Here is a tiny trained network, its code and every weight. The questions are about switching its units off for an input and a target symbol, where a switched-off unit gives its printed mean instead of its output.

import numpy as np


def w(rows, s, z=0):
    codes = np.array(rows[::2]) - 128.0
    scale = np.full(codes.shape[1], s)
    scale[-1] = z or s
    return codes * scale


def f(y):
    return np.maximum(y, 0)


def softmax(a):
    e = np.exp(a - a.max(-1, keepdims=True))
    return e / e.sum(-1, keepdims=True)


def log_softmax(a):
    a = a - a.max(-1, keepdims=True)
    return a - np.log(np.exp(a).sum(-1, keepdims=True))


def net(x, mask):
    ids = ['ΔΨεηξπστ'.index(c) for c in x.split()]
    T = len(ids)
    res = E[ids] + P[:T]
    u = 0
    for l in range(2):
        r = res
        for j in range(2):
            rows = slice(4 * j, 4 * j + 4)
            q, k, v = (r @ M[l][rows].T for M in (Q, K, V))
            z = softmax(np.where(np.tri(T) > 0, q @ k.T / 4**0.5, -1e9)) @ v
            o = O[l][rows]
            res = res + np.where(mask[u + j], z, o[:, -1]) @ o[:, :-1]
        u += 2
        y = f(res @ A[l][:, :-1].T + A[l][:, -1])
        res = res + np.where(mask[u : u + 4], y, B[l][:, -1]) @ B[l][:, :-1]
        u += 4
    return log_softmax(res[-1] @ U[:, :-1].T + U[:, -1])


Q, K, V, O, A, B = {}, {}, {}, {}, {}, {}
E = w([
[77,127,187,91,122,144,149,92,100],'Δ',
[132,194,201,240,230,140,88,138,103],'Ψ',
[85,104,154,167,156,110,87,118,83],'ε',
[49,139,216,170,87,123,73,97,144],'η',
[143,149,148,73,193,108,42,205,133],'ξ',
[107,120,124,140,106,83,117,116,189],'π',
[135,188,139,99,156,113,173,65,22],'σ',
[145,254,149,97,161,147,77,88,131],'τ',
],0.018)
P = w([
[130,177,124,128,141,2,105,95,132],'0',
[118,180,79,114,127,24,91,147,120],'1',
[134,159,81,93,106,36,84,163,149],'2',
[133,158,59,92,89,72,84,189,150],'3',
[117,141,59,76,101,78,82,178,153],'4',
[73,177,54,97,173,120,57,163,130],'5',
],0.0069)
Q[0] = w([
[55,124,146,107,99,117,62,134,77],'0.h1',
[60,65,143,169,109,86,114,154,94],'0.h1',
[130,164,121,93,111,78,127,115,164],'0.h1',
[154,117,156,83,140,122,88,155,161],'0.h1',
[158,140,47,162,85,185,142,102,136],'0.h2',
[112,141,126,127,74,56,101,50,98],'0.h2',
[122,151,133,108,126,255,188,173,167],'0.h2',
[189,92,101,149,103,158,187,112,173],'0.h2',
],0.009)
K[0] = w([
[129,196,54,77,57,124,73,127,171],'0.h1',
[170,115,69,147,132,102,119,235,186],'0.h1',
[176,199,91,58,159,181,120,167,84],'0.h1',
[203,203,68,112,126,65,124,39,253],'0.h1',
[53,129,255,124,212,180,170,173,45],'0.h2',
[170,202,44,56,201,170,143,207,108],'0.h2',
[116,65,187,133,135,53,47,134,130],'0.h2',
[102,57,199,187,172,59,86,111,67],'0.h2',
],0.0063)
V[0] = w([
[104,99,158,1,186,106,109,53,213],'0.h1',
[83,80,10,195,111,176,99,236,90],'0.h1',
[153,153,104,125,134,32,128,66,132],'0.h1',
[98,160,56,159,114,200,146,26,96],'0.h1',
[119,101,169,216,57,221,58,111,102],'0.h2',
[115,80,190,157,177,210,46,174,48],'0.h2',
[120,101,131,166,122,158,162,158,61],'0.h2',
[129,167,87,144,105,146,88,80,243],'0.h2',
],0.0055)
O[0] = w([
[77,133,151,136,56,174,124,199,100,197],'0.h1',
[182,64,196,61,187,93,148,54,99,3],'0.h1',
[21,136,80,113,159,174,159,119,89,242],'0.h1',
[165,129,81,172,90,95,255,144,183,93],'0.h1',
[162,110,160,157,55,94,153,67,124,30],'0.h2',
[214,207,154,143,135,92,92,133,21,62],'0.h2',
[174,107,207,86,67,30,112,121,205,31],'0.h2',
[95,100,50,151,52,201,125,130,133,180],'0.h2',
],0.0059,0.0057)
A[0] = w([
[30,32,203,254,13,108,147,93,247,7],'0.n1',
[197,174,157,212,142,183,111,123,61,210],'0.n2',
[194,138,230,3,86,158,154,9,120,200],'0.n3',
[97,63,19,191,154,154,160,98,3,181],'0.n4',
],0.0045,0.002)
B[0] = w([
[118,254,110,164,178,71,155,128,86,237],'0.n1',
[171,151,132,67,136,84,133,108,182,209],'0.n2',
[46,108,81,175,114,71,235,185,29,132],'0.n3',
[204,110,180,214,185,32,221,179,148,254],'0.n4',
],0.0069,0.0036)
Q[1] = w([
[66,210,94,149,171,87,105,189,69],'1.h1',
[121,167,96,138,98,119,100,113,92],'1.h1',
[43,169,116,164,157,159,78,107,84],'1.h1',
[149,106,136,254,56,135,114,140,125],'1.h1',
[103,181,141,90,176,112,131,164,132],'1.h2',
[210,56,183,180,121,93,152,108,180],'1.h2',
[171,134,145,94,126,132,177,112,142],'1.h2',
[143,120,130,86,200,63,174,107,142],'1.h2',
],0.0096)
K[1] = w([
[212,76,62,36,95,76,158,195,77],'1.h1',
[193,160,71,76,142,186,131,134,163],'1.h1',
[150,9,88,45,189,204,114,149,64],'1.h1',
[124,165,139,220,110,89,23,233,238],'1.h1',
[180,122,126,109,40,184,42,149,142],'1.h2',
[159,124,119,197,77,88,210,30,47],'1.h2',
[219,172,116,155,133,100,255,126,90],'1.h2',
[90,146,70,87,125,139,180,150,159],'1.h2',
],0.0066)
V[1] = w([
[160,130,51,169,108,36,141,100,150],'1.h1',
[205,141,184,176,51,127,141,107,96],'1.h1',
[2,111,218,229,66,59,33,70,163],'1.h1',
[48,84,139,62,134,83,109,199,115],'1.h1',
[48,201,186,85,91,164,169,79,162],'1.h2',
[56,72,33,183,160,163,39,162,51],'1.h2',
[65,45,204,184,92,121,165,184,42],'1.h2',
[148,59,94,110,119,119,44,172,123],'1.h2',
],0.0053)
O[1] = w([
[143,137,157,177,160,154,120,102,155,129],'1.h1',
[110,206,104,157,216,101,120,82,87,28],'1.h1',
[124,45,2,179,160,154,71,101,61,133],'1.h1',
[94,29,106,152,111,122,154,110,138,188],'1.h1',
[101,146,121,103,135,200,85,75,65,173],'1.h2',
[70,97,207,185,142,70,139,142,141,254],'1.h2',
[68,131,153,65,129,24,134,96,138,57],'1.h2',
[122,186,195,125,76,126,158,161,223,128],'1.h2',
],0.0063,0.0089)
A[1] = w([
[210,90,129,219,159,38,106,48,213,129],'1.n1',
[73,179,60,168,109,104,2,131,144,114],'1.n2',
[190,133,6,93,126,68,223,6,87,3],'1.n3',
[80,113,1,182,71,100,198,172,203,233],'1.n4',
],0.0048,0.0032)
B[1] = w([
[133,23,7,42,135,176,149,230,93,144],'1.n1',
[209,184,157,131,111,119,165,40,82,244],'1.n2',
[2,144,204,148,151,67,133,181,109,134],'1.n3',
[230,85,195,41,159,186,135,82,200,254],'1.n4',
],0.0093,0.009)
U = w([
[79,75,81,20,114,152,212,132,20,155],'Δ',
[162,56,160,169,172,127,3,157,76,94],'Ψ',
[47,13,109,77,186,171,51,31,128,199],'ε',
[104,165,142,112,49,194,30,63,71,3],'η',
[79,154,203,45,172,78,98,146,166,132],'ξ',
[200,118,143,153,159,227,135,105,144,239],'π',
[117,151,170,167,94,76,164,47,68,79],'σ',
[182,152,75,50,174,182,113,36,172,44],'τ',
],0.006,0.0029)

Each question gives the input, a string of symbols that net reads in full, and the target symbol t.
The units are the heads (4 rows each of Q, K, V and O) and the neurons (one row each of A and B). Each row of codes is followed by its name. A weight is (code - 128) times the scale printed after its matrix; where a second scale follows, it is the last column's (O, A, B and U).
mask holds one flag per unit, layer by layer, with each layer's heads first. A switched-off unit (its flag False) gives its mean, the last column of its rows in O or B, instead of its output. The means were averaged over made-up inputs and are rounded, as every weight is.
A unit's drop is (log p(t) with every unit on - log p(t) with that unit switched off) / (log p(t) with every unit on - log p(t) with every unit switched off).
The circuit of an input: a set's keep is (log p(t) with only the set's units on - log p(t) with every unit switched off) / (log p(t) with every unit on - log p(t) with every unit switched off). Starting from all 12 units, units are removed one at a time, each time the one whose removal leaves the highest keep (on an exact tie, the one counted first), for as long as the keep stays at least 0.8.
units of the circuit, in order: the units of the circuit, biggest drop first
unit that matters most: the unit with the biggest drop
top k neurons: the k neurons with the biggest drops, biggest first
top k neurons in layer l: the k neurons of layer l with the biggest drops, biggest first
heads that matter: for each layer, one digit per head in row order, 1 if its drop is at least 0.15 and else 0, layers parted by /
drop when u is switched off: that unit's drop, to one decimal
input η ξ Δ, target ξ: heads that matter => 01 / 01
input π π τ η σ ξ, target ξ: heads that matter => 00 / 11
input σ σ ξ, target ξ: units of the circuit, in order => (1.h1, 1.h2)
input η Ψ σ, target ξ: units of the circuit, in order => (1.h1, 0.h2)
input Ψ η π, target τ: units of the circuit, in order => (1.n4, 0.h2, 1.h2)
input τ ξ ε η, target ξ: unit that matters most => 1.h2
input σ ε σ Δ, target ξ: heads that matter => 00 / 10
input π Ψ ξ Ψ, target ξ: heads that matter => 00 / 01
input Δ Δ π, target τ: top 2 neurons => (1.n4, 1.n2)
input Δ τ σ η τ, target η: heads that matter => 00 / 11
input π η ξ ε, target ξ: heads that matter => 00 / 01
input η η ξ Ψ σ π, target ξ: units of the circuit, in order => (1.h2, 1.h1, 0.h1)
input π ε ε π η σ, target ξ: heads that matter => 00 / 10
input π σ ε η σ Ψ, target ξ: top neuron => (0.n2)
input ξ π σ ε, target ξ: heads that matter => 01 / 01
input τ σ η, target σ: top 2 neurons in layer 0 => (0.n1, 0.n4)
input η π η π η τ, target η: top 2 neurons in layer 0 => (0.n4, 0.n1)
input η Ψ η, target σ: top 3 neurons => (1.n2, 1.n4, 0.n1)
input σ τ σ ξ τ, target ξ: top 2 neurons in layer 0 => (0.n2, 0.n1)
input π π π π π Δ, target ε: unit that matters most => 0.h2
input ξ π π σ π, target ξ: drop when 0.n2 is switched off => -0.1
input Δ ε τ η ξ τ, target ξ: drop when 1.h1 is switched off => 0.4
input η π π π Δ, target ε: drop when 1.h1 is switched off => 0.2
